a = [[2.29, 0.08, 0.76, 0.70, 0.88, 1.36, 0.80, 1.51, -1.02, 0.22, 0.82, 0.20, -0.20, -0.71], [2.10, -0.07, 0.79, 0.55, 0.41, 1.29, 0.63, 1.69, -1.21, 0.24, 0.84, 0.62, -0.07, -0.43], [1.48, -0.25, 0.78, 0.26, -0.41, 0.95, 0.42, 1.75, -1.20, 0.30, 0.86, 1.32, 0.22, 0.23], [0.03, -0.52, 0.32, -1.54, 0.20, 0.56, -0.02, 1.02, 1.42, 2.90, -0.92, -0.45, 1.75, -0.83], [2.29, 0.48, 0.62, 0.99, 1.79, 1.19, 1.26, 0.88, -0.37, 0.15, 0.77, -0.59, -0.36, -1.03], [0.50, 1.49, 0.50, 0.74, -0.06, 2.34, -0.07, 2.32, -0.58, 0.96, 1.10, 2.11, 0.06, 2.43], [-0.23, -0.27, 0.09, -1.41, 0.36, 0.72, -0.15, 1.18, 1.10, 2.99, -0.97, -0.72, 1.72, -0.40], [-0.71, 0.21, -0.28, -0.89, 0.73, 0.87, -0.42, 1.29, 0.47, 2.81, -0.95, -1.17, 1.61, 0.45], [2.35, 0.27, 0.70, 0.84, 1.35, 1.32, 1.02, 1.24, -0.75, 0.19, 0.81, -0.20, -0.30, -0.91], [-1.04, 0.67, -0.55, 0.25, 1.23, 0.64, -0.60, 0.98, -0.41, 1.83, -0.69, -1.68, 1.37, 1.30], [-0.88, 0.41, -0.41, -0.54, 0.91, 0.85, -0.53, 1.25, 0.16, 2.55, -0.89, -1.37, 1.55, 0.81], [-0.50, 0.00, -0.11, -1.19, 0.55, 0.82, -0.29, 1.28, 0.78, 2.97, -0.98, -0.95, 1.67, 0.04], [-1.00, 0.57, -0.51, -0.15, 1.08, 0.77, -0.59, 1.13, -0.14, 2.23, -0.79, -1.54, 1.48, 1.10], [1.82, -0.19, 0.79, 0.40, -0.03, 1.16, 0.49, 1.78, -1.26, 0.27, 0.85, 0.99, 0.07, -0.10]]
Rows and columns are counted from 1.
(1, 1) => 2.29
(7, 5) => 0.36
(9, 7) => 1.02
(12, 9) => 0.78
(10, 9) => -0.41
(7, 1) => -0.23
(11, 12) => -1.37
(13, 7) => -0.59
(3, 9) => -1.20
(13, 2) => 0.57
(1, 13) => -0.20
(9, 1) => 2.35
(4, 6) => 0.56
(9, 6) => 1.32
(1, 7) => 0.80
(9, 8) => 1.24
(1, 12) => 0.20
(12, 5) => 0.55
(14, 7) => 0.49
(5, 3) => 0.62
(6, 13) => 0.06
(8, 3) => -0.28
(12, 11) => -0.98
(8, 14) => 0.45
(1, 11) => 0.82
(3, 6) => 0.95
(10, 5) => 1.23
(9, 4) => 0.84
(13, 4) => -0.15
(6, 6) => 2.34
(8, 11) => -0.95
(7, 9) => 1.10
(5, 5) => 1.79
(5, 6) => 1.19
(11, 2) => 0.41

M =
0.177,1.060,-2.428,-0.055
-0.300,0.949,-1.011,0.350
-1.351,1.130,0.854,1.579
1.427,1.594,-1.689,0.065
-0.170,0.697,0.724,-0.053
-0.971,-1.729,1.119,1.254
0.100,0.170,2.258,-1.234
-1.014,-1.888,0.540,-1.111
Indices start at 1.
(1, 1) -> 0.177
(3, 1) -> -1.351
(5, 4) -> -0.053
(3, 4) -> 1.579
(8, 2) -> -1.888
(4, 4) -> 0.065
(1, 3) -> -2.428
(5, 2) -> 0.697
(8, 3) -> 0.540
(6, 2) -> -1.729
(4, 2) -> 1.594
(7, 3) -> 2.258
(7, 2) -> 0.170
(1, 2) -> 1.060
(1, 4) -> -0.055
(3, 2) -> 1.130
(6, 4) -> 1.254
(5, 3) -> 0.724
(8, 1) -> -1.014

B =
[[95 73  2 52]
 [22 17 79 32]
 [91 79 14 55]
 [28 34 35 66]]
Indices start at 1.
(1, 1): 95
(2, 1): 22
(2, 4): 32
(3, 1): 91
(4, 4): 66
(3, 3): 14
(4, 3): 35

grid =
array([[-46, -32, -28,  -5, -13,   8,  33,  12, -51, -20,  11],
       [-26,  -8,  -1,  30,  -3,  -5, -43, -33, -58,   5,  -1],
       [-13, -35,  21,  15,  -3,  13, -38, -22, -48,   5,  46]])
Rows and columns are counted from 1.
row 1 col 1 -> -46
row 3 col 9 -> -48
row 3 col 8 -> -22
row 1 col 3 -> -28
row 1 col 5 -> -13
row 2 col 8 -> -33
row 3 col 11 -> 46
row 1 col 4 -> -5
row 1 col 8 -> 12
row 2 col 4 -> 30
row 2 col 7 -> -43
row 3 col 7 -> -38
row 3 col 6 -> 13
row 2 col 9 -> -58
row 3 col 10 -> 5
row 1 col 11 -> 11
